Here is a tiny trained network, its code and every weight. The questions are about switching its units off for an input and a class, where a switched-off unit gives its printed mean instead of its output.

import numpy as np


def w(rows, s, z=0):
    codes = np.array(rows[::2]) - 128.0
    scale = np.full(codes.shape[1], s)
    scale[-1] = z or s
    return codes * scale


def f(y):
    return y / 2 * (1 + np.tanh(0.7978845608 * (y + 0.044715 * y**3)))


def log_softmax(a):
    a = a - a.max(-1, keepdims=True)
    return a - np.log(np.exp(a).sum(-1, keepdims=True))


def net(x, mask):
    res = np.array(x, float).reshape(1, 4) / 4 @ E
    y = f(res @ A[0][:, :-1].T + A[0][:, -1])
    res = res + np.where(mask, y, B[0][:, -1]) @ B[0][:, :-1]
    return log_softmax(res[-1] @ U[:, :-1].T + U[:, -1])


A, B = {}, {}
E = w([
[193,93,119,199,38],'x0',
[131,132,145,118,128],'x1',
[209,100,95,91,187],'x2',
[121,3,184,167,154],'x3',
],0.014)
A[0] = w([
[145,151,65,91,238,181],'n1',
[124,96,182,138,64,120],'n2',
[101,177,101,110,139,145],'n3',
[54,181,114,78,60,255],'n4',
[199,184,94,60,140,214],'n5',
[75,124,148,118,130,152],'n6',
[137,153,151,166,57,135],'n7',
[61,122,189,232,78,191],'n8',
[7,90,127,111,101,230],'n9',
[93,21,161,92,154,193],'n10',
[252,111,144,141,6,212],'n11',
[129,33,211,146,151,200],'n12',
],0.012,0.0068)
B[0] = w([
[254,87,183,106,156,229],'n1',
[67,108,113,57,142,180],'n2',
[63,47,205,158,126,180],'n3',
[88,224,245,129,130,228],'n4',
[210,94,222,138,77,220],'n5',
[79,171,133,132,195,160],'n6',
[32,155,118,80,84,177],'n7',
[21,182,73,51,109,234],'n8',
[78,230,130,155,202,210],'n9',
[142,147,4,165,182,229],'n10',
[146,97,35,106,24,252],'n11',
[119,40,2,86,169,251],'n12',
],0.009,0.016)
U = w([
[107,180,188,175,185,253],'0',
[114,185,127,121,68,242],'1',
[110,188,80,118,253,7],'2',
[78,131,71,99,153,22],'3',
[180,130,170,101,180,193],'4',
[167,87,138,166,49,80],'5',
[167,87,97,193,254,228],'6',
[152,56,68,160,136,142],'7',
],0.014,0.0022)

Each question gives the input, the list of numbers given to net, and the class t.
The units are the neurons (one row each of A and B). Each row of codes is followed by its name. A weight is (code - 128) times the scale printed after its matrix; where a second scale follows, it is the last column's (A, B and U).
mask holds one flag per neuron, in row order. A switched-off neuron (its flag False) gives its mean, the last column of its row in B, instead of its output. The means were averaged over made-up inputs and are rounded, as every weight is.
A unit's drop is (log p(t) with every unit on - log p(t) with that unit switched off) / (log p(t) with every unit on - log p(t) with every unit switched off).
The circuit of an input: a set's keep is (log p(t) with only the set's units on - log p(t) with every unit switched off) / (log p(t) with every unit on - log p(t) with every unit switched off). Starting from all 12 units, units are removed one at a time, each time the one whose removal leaves the highest keep (on an exact tie, the one counted first), for as long as the keep stays at least 0.8.
units of the circuit, in order: the units of the circuit, biggest drop first
most important unit: the unit with the biggest drop
k most important neurons: the k neurons with the biggest drops, biggest first
drop of u: that unit's drop, to one decimal
input [-5,-2,1,6], class 6: units of the circuit, in order	[n8]
input [0,1,-6,-3], class 0: units of the circuit, in order	[n11; n4]
input [5,3,2,0], class 5: units of the circuit, in order	[n10; n9]
input [0,7,0,8], class 2: 2 most important neurons	[n10; n11]
input [-1,2,-1,7], class 2: 2 most important neurons	[n11; n10]
input [7,-7,7,0], class 5: units of the circuit, in order	[n10; n12]
input [0,-4,-3,6], class 2: units of the circuit, in order	[n11; n9]
input [2,-4,-2,-1], class 1: 2 most important neurons	[n12; n10]
input [0,6,-6,3], class 2: 2 most important neurons	[n9; n11]
input [-3,2,-7,0], class 0: 2 most important neurons	[n12; n4]
input [-1,2,-6,8], class 2: 3 most important neurons	[n9; n11; n10]
input [-2,-4,2,1], class 6: 2 most important neurons	[n11; n8]
input [-2,-4,1,1], class 6: drop of n11	0.1
input [4,-8,2,-5], class 5: most important unit	n8
input [0,-5,5,-8], class 4: drop of n11	0.1
input [7,2,-2,1], class 3: drop of n4	0.2
